Below is a small trained network, with its code and all its weights. Each question gives an input and a class and asks what happens when units are switched off, that is, made to give their printed mean instead of their output.

import numpy as np


def w(rows, s, z=0):
    codes = np.array(rows[::2]) - 128.0
    scale = np.full(codes.shape[1], s)
    scale[-1] = z or s
    return codes * scale


def norm(h):
    return h / np.sqrt((h * h).mean(-1, keepdims=True) + 1e-5)


def f(y):
    return np.maximum(y, 0)


def log_softmax(a):
    a = a - a.max(-1, keepdims=True)
    return a - np.log(np.exp(a).sum(-1, keepdims=True))


def net(x, mask):
    res = np.array(x, float).reshape(1, 2) / 4 @ E
    u = 0
    for l in range(4):
        y = f(norm(res) @ A[l][:, :-1].T + A[l][:, -1])
        res = res + np.where(mask[u : u + 9], y, B[l][:, -1]) @ B[l][:, :-1]
        u += 9
    return log_softmax(norm(res)[-1] @ U[:, :-1].T + U[:, -1])


A, B = {}, {}
E = w([
[128,129,2,104,123,240,55,126,123,114,109,132],'x0',
[120,128,200,119,119,243,213,128,137,146,142,133],'x1',
],0.0057)
A[0] = w([
[122,126,122,123,126,133,125,123,129,128,132,125,181],'L0N1',
[130,122,119,132,132,103,129,125,134,127,131,129,100],'L0N2',
[131,125,113,127,130,119,123,128,136,130,126,132,66],'L0N3',
[129,126,222,128,129,109,174,129,126,125,127,126,80],'L0N4',
[125,124,171,128,127,198,161,129,129,130,126,131,54],'L0N5',
[130,129,95,128,130,255,125,129,128,127,128,127,75],'L0N6',
[130,132,125,124,127,93,122,129,128,124,118,128,75],'L0N7',
[132,131,161,124,128,179,148,126,132,127,126,127,6],'L0N8',
[126,132,171,128,125,117,147,125,136,140,131,133,91],'L0N9',
],0.03,0.0018)
B[0] = w([
[145,152,140,125,147,153,95,122,103,142,84,136,139],'L0N1',
[128,129,141,147,125,140,136,135,133,148,168,118,154],'L0N2',
[114,119,83,118,104,90,86,135,88,101,123,144,143],'L0N3',
[131,97,112,158,171,105,117,88,137,56,3,149,255],'L0N4',
[142,153,194,128,96,140,151,154,131,205,243,89,210],'L0N5',
[124,141,121,66,81,167,169,134,197,146,109,165,253],'L0N6',
[125,131,147,125,139,135,136,139,112,149,170,108,165],'L0N7',
[127,147,156,120,126,135,163,156,124,167,222,91,184],'L0N8',
[137,106,106,147,146,116,128,115,134,100,76,136,188],'L0N9',
],0.031,0.03)
A[1] = w([
[155,77,140,230,210,51,121,72,131,63,46,83,126],'L1N1',
[155,99,64,131,147,156,125,81,196,57,4,141,205],'L1N2',
[129,114,81,155,163,103,77,131,131,145,140,98,73],'L1N3',
[98,111,52,102,113,146,87,100,129,95,32,187,12],'L1N4',
[108,124,157,203,184,84,99,138,46,149,214,82,5],'L1N5',
[94,116,103,141,124,114,84,140,47,145,195,103,103],'L1N6',
[169,145,94,185,160,78,27,127,64,111,123,132,187],'L1N7',
[145,131,139,129,131,93,135,150,96,110,137,130,77],'L1N8',
[86,67,83,143,188,99,132,113,158,117,71,152,49],'L1N9',
],0.021,0.0022)
B[1] = w([
[253,63,161,172,226,211,75,189,145,141,51,147,255],'L1N1',
[100,108,86,162,109,59,153,73,139,90,127,112,234],'L1N2',
[88,113,157,144,142,174,137,71,125,112,108,143,143],'L1N3',
[162,151,125,103,84,106,92,167,74,91,115,164,192],'L1N4',
[45,147,101,201,188,147,76,86,138,138,182,138,170],'L1N5',
[176,223,126,75,110,150,79,101,66,101,120,104,159],'L1N6',
[82,116,100,204,164,148,210,97,212,114,122,46,168],'L1N7',
[132,121,85,172,121,123,121,129,120,130,144,105,136],'L1N8',
[182,98,167,98,139,97,199,116,107,115,133,64,185],'L1N9',
],0.023,0.04)
A[2] = w([
[106,99,61,207,149,38,156,105,107,87,119,88,128],'L2N1',
[95,29,38,185,88,61,161,110,150,100,126,138,33],'L2N2',
[99,95,135,102,154,102,142,135,101,169,119,143,104],'L2N3',
[66,65,126,91,156,39,135,167,79,229,189,139,57],'L2N4',
[77,43,54,146,103,46,148,97,151,97,106,172,2],'L2N5',
[70,86,124,104,153,112,107,149,127,156,120,131,99],'L2N6',
[205,21,127,169,201,93,77,187,121,141,68,186,59],'L2N7',
[112,73,172,94,215,31,126,76,101,96,3,159,87],'L2N8',
[96,79,128,159,135,8,233,114,110,91,115,56,65],'L2N9',
],0.028,0.0029)
B[2] = w([
[128,88,227,96,127,98,153,157,141,211,188,182,183],'L2N1',
[170,183,188,93,76,169,128,153,129,143,140,188,168],'L2N2',
[129,120,128,121,138,113,121,99,144,102,147,133,128],'L2N3',
[249,106,82,118,144,153,100,168,45,81,116,160,135],'L2N4',
[90,123,33,91,130,233,145,96,174,89,75,40,168],'L2N5',
[157,102,113,97,111,139,151,148,125,105,161,109,128],'L2N6',
[152,37,116,118,123,29,155,137,72,101,117,118,254],'L2N7',
[145,73,195,188,224,204,139,199,148,206,172,131,227],'L2N8',
[163,151,146,101,94,198,145,178,170,179,192,87,166],'L2N9',
],0.02,0.042)
A[3] = w([
[74,109,85,157,142,76,152,151,131,162,107,145,78],'L3N1',
[117,28,96,110,201,39,170,112,132,112,17,162,114],'L3N2',
[119,46,92,161,112,31,168,132,140,101,37,156,1],'L3N3',
[73,93,105,117,180,83,138,151,102,203,105,173,44],'L3N4',
[75,103,93,142,131,93,194,99,167,104,35,129,73],'L3N5',
[78,18,149,62,170,31,136,164,121,136,101,164,66],'L3N6',
[56,93,106,79,163,48,105,111,125,199,91,154,25],'L3N7',
[146,16,55,107,119,96,151,157,184,68,4,188,12],'L3N8',
[87,133,125,84,155,52,150,63,205,165,47,228,99],'L3N9',
],0.023,0.0024)
B[3] = w([
[175,142,130,94,95,114,135,107,97,156,139,143,129],'L3N1',
[235,174,237,219,157,184,130,151,133,83,126,111,238],'L3N2',
[121,134,89,157,112,129,86,120,108,105,136,111,198],'L3N3',
[158,104,123,84,104,189,134,163,53,108,88,95,143],'L3N4',
[146,182,161,127,101,132,60,128,57,135,123,165,162],'L3N5',
[170,96,97,170,139,157,122,160,160,128,146,158,190],'L3N6',
[171,130,92,124,88,163,113,131,116,136,140,135,128],'L3N7',
[126,100,85,172,206,105,140,6,190,82,36,108,254],'L3N8',
[155,120,122,150,146,123,88,162,11,69,175,65,151],'L3N9',
],0.021,0.031)
U = w([
[137,141,196,44,67,193,229,176,205,230,231,136,170],'0',
[38,198,125,183,199,148,73,57,75,135,227,89,142],'1',
[2,54,136,119,128,26,149,173,118,152,129,138,45],'2',
[133,142,30,51,76,125,122,57,137,38,32,153,162],'3',
[2,37,120,107,132,15,147,151,93,218,114,163,3],'4',
[216,15,180,217,235,127,153,139,137,104,78,109,175],'5',
[147,134,109,69,87,30,87,188,39,107,128,193,69],'6',
],0.0092,0.0056)

Each question gives the input, the list of numbers given to net, and the class t.
The units are the neurons (one row each of A and B). Each row of codes is followed by its name. A weight is (code - 128) times the scale printed after its matrix; where a second scale follows, it is the last column's (A, B and U).
mask holds one flag per neuron, layer by layer. A switched-off neuron (its flag False) gives its mean, the last column of its row in B, instead of its output. The means were averaged over made-up inputs and are rounded, as every weight is.
A unit's drop is (log p(t) with every unit on - log p(t) with that unit switched off) / (log p(t) with every unit on - log p(t) with every unit switched off).
most important unit: the unit with the biggest drop
top k neurons: the k neurons with the biggest drops, biggest first
top k neurons in layer l: the k neurons of layer l with the biggest drops, biggest first
drop of u: that unit's drop, to one decimal
input [1,-4], class 1: most important unit	L0N4
input [-1,-6], class 1: top 2 neurons	L0N4; L0N6
input [-4,-7], class 1: top 3 neurons	L0N4; L0N7; L0N6
input [3,-2], class 3: top 3 neurons	L0N5; L1N1; L0N4
input [7,1], class 3: top 3 neurons in layer 0	L0N6; L0N5; L0N8
input [6,-4], class 3: top 4 neurons	L0N5; L1N1; L0N4; L0N9
input [5,-5], class 3: top 3 neurons in layer 0	L0N4; L0N9; L0N5
input [7,0], class 3: top 2 neurons	L0N5; L1N1
input [5,-4], class 3: top 2 neurons	L0N5; L0N4
input [2,0], class 3: top 2 neurons	L0N5; L1N1
input [6,-6], class 3: top 2 neurons	L0N4; L0N9
input [8,-4], class 3: top 3 neurons	L0N5; L1N1; L0N4
input [1,0], class 3: top 2 neurons	L0N5; L1N1
input [0,-5], class 1: top 2 neurons	L0N4; L0N6
input [8,-7], class 3: top 3 neurons	L0N4; L0N5; L1N1
input [-1,4], class 0: top neuron in layer 0	L0N5
input [0,-4], class 1: top 2 neurons in layer 0	L0N4; L0N6
input [2,-5], class 1: top 3 neurons in layer 0	L0N4; L0N6; L0N9
input [-2,-4], class 1: drop of L0N6	1.0
input [6,-5], class 3: drop of L0N8	0.5
